Here is a tiny trained network, its code and every weight. The questions are about switching its units off for an input and a class, where a switched-off unit gives its printed mean instead of its output.

import numpy as np


def w(rows, s, z=0):
    codes = np.array(rows[::2]) - 128.0
    scale = np.full(codes.shape[1], s)
    scale[-1] = z or s
    return codes * scale


def norm(h):
    return h / np.sqrt((h * h).mean(-1, keepdims=True) + 1e-5)


def f(y):
    return np.maximum(y, 0)


def log_softmax(a):
    a = a - a.max(-1, keepdims=True)
    return a - np.log(np.exp(a).sum(-1, keepdims=True))


def net(x, mask):
    res = np.array(x, float).reshape(1, 2) / 4 @ E
    u = 0
    for l in range(2):
        y = f(norm(res) @ A[l][:, :-1].T + A[l][:, -1])
        res = res + np.where(mask[u : u + 4], y, B[l][:, -1]) @ B[l][:, :-1]
        u += 4
    return log_softmax(norm(res)[-1] @ U[:, :-1].T + U[:, -1])


A, B = {}, {}
E = w([
[201,146,255,200,195,199,201],'x0',
[220,218,235,102,43,140,142],'x1',
],0.0088)
A[0] = w([
[1,101,123,120,113,56,97,202],'L0N0',
[175,79,109,131,217,143,138,89],'L0N1',
[194,149,184,57,133,220,160,79],'L0N2',
[105,91,148,219,188,134,184,2],'L0N3',
],0.0094,0.0016)
B[0] = w([
[169,115,149,152,177,114,111,253],'L0N0',
[93,182,70,123,165,110,195,205],'L0N1',
[139,171,135,193,139,101,168,254],'L0N2',
[169,39,109,54,95,142,3,232],'L0N3',
],0.015,0.007)
A[1] = w([
[151,160,167,184,118,42,119,181],'L1N0',
[155,43,84,12,91,111,2,1],'L1N1',
[100,48,135,95,235,140,120,121],'L1N2',
[143,130,15,174,164,39,143,194],'L1N3',
],0.008,0.0032)
B[1] = w([
[90,20,102,86,140,74,164,222],'L1N0',
[209,75,162,181,202,217,221,254],'L1N1',
[73,148,2,114,87,223,151,220],'L1N2',
[112,213,229,116,38,152,99,235],'L1N3',
],0.0087,0.0091)
U = w([
[160,79,87,128,156,228,87,204],'0',
[7,236,93,153,151,121,94,91],'1',
[243,106,252,144,133,79,208,162],'2',
[141,130,138,19,12,35,110,86],'3',
[100,183,154,74,115,91,84,1],'4',
],0.013,0.0056)

Each question gives the input, the list of numbers given to net, and the class t.
The units are the neurons (one row each of A and B). Each row of codes is followed by its name. A weight is (code - 128) times the scale printed after its matrix; where a second scale follows, it is the last column's (A, B and U).
mask holds one flag per neuron, layer by layer. A switched-off neuron (its flag False) gives its mean, the last column of its row in B, instead of its output. The means were averaged over made-up inputs and are rounded, as every weight is.
A unit's drop is (log p(t) with every unit on - log p(t) with that unit switched off) / (log p(t) with every unit on - log p(t) with every unit switched off).
The circuit of an input: a set's keep is (log p(t) with only the set's units on - log p(t) with every unit switched off) / (log p(t) with every unit on - log p(t) with every unit switched off). Starting from all 8 units, units are removed one at a time, each time the one whose removal leaves the highest keep (on an exact tie, the one counted first), for as long as the keep stays at least 0.8.
circuit, biggest first: the units of the circuit, biggest drop first
top k neurons: the k neurons with the biggest drops, biggest first
top k neurons in layer l: the k neurons of layer l with the biggest drops, biggest first
drop when u is switched off: that unit's drop, to one decimal
input [-3,-8], class 1: top 3 neurons : L0N3, L1N3, L1N1
input [-7,7], class 2: top 4 neurons : L0N2, L0N1, L1N1, L1N2
input [-5,5], class 2: top 4 neurons : L0N2, L0N1, L1N2, L0N3
input [-6,6], class 2: circuit, biggest first : L1N1
input [-3,-7], class 1: circuit, biggest first : L0N3, L1N3
input [-3,6], class 3: top 2 neurons : L1N1, L0N3
input [-8,2], class 2: top 2 neurons : L1N1, L0N3
input [-5,-7], class 1: top 4 neurons : L0N3, L1N3, L1N1, L1N0
input [-2,2], class 2: top 2 neurons : L0N1, L0N2
input [-6,4], class 2: top 2 neurons in layer 0 : L0N2, L0N3
input [-6,3], class 2: top 2 neurons : L0N2, L0N3
input [-4,-6], class 1: top 2 neurons : L0N3, L1N3
input [-3,3], class 2: top 2 neurons in layer 0 : L0N1, L0N2
input [-2,4], class 3: top 3 neurons : L1N1, L0N3, L0N0
input [-3,1], class 2: top 2 neurons : L0N1, L0N3
input [-7,5], class 2: top 2 neurons : L0N2, L1N1
input [-7,6], class 2: top 4 neurons : L0N2, L1N1, L0N1, L1N2
input [-3,-4], class 1: top 3 neurons in layer 1 : L1N1, L1N3, L1N0
input [8,-1], class 0: top 3 neurons in layer 0 : L0N3, L0N0, L0N1
input [6,-3], class 0: top neuron in layer 0 : L0N3
input [7,-2], class 0: drop when L0N3 is switched off : 2.1
input [-4,2], class 2: drop when L0N3 is switched off : 0.2
input [8,-4], class 0: drop when L1N3 is switched off : 0.0
input [7,-3], class 0: drop when L0N3 is switched off : 1.7
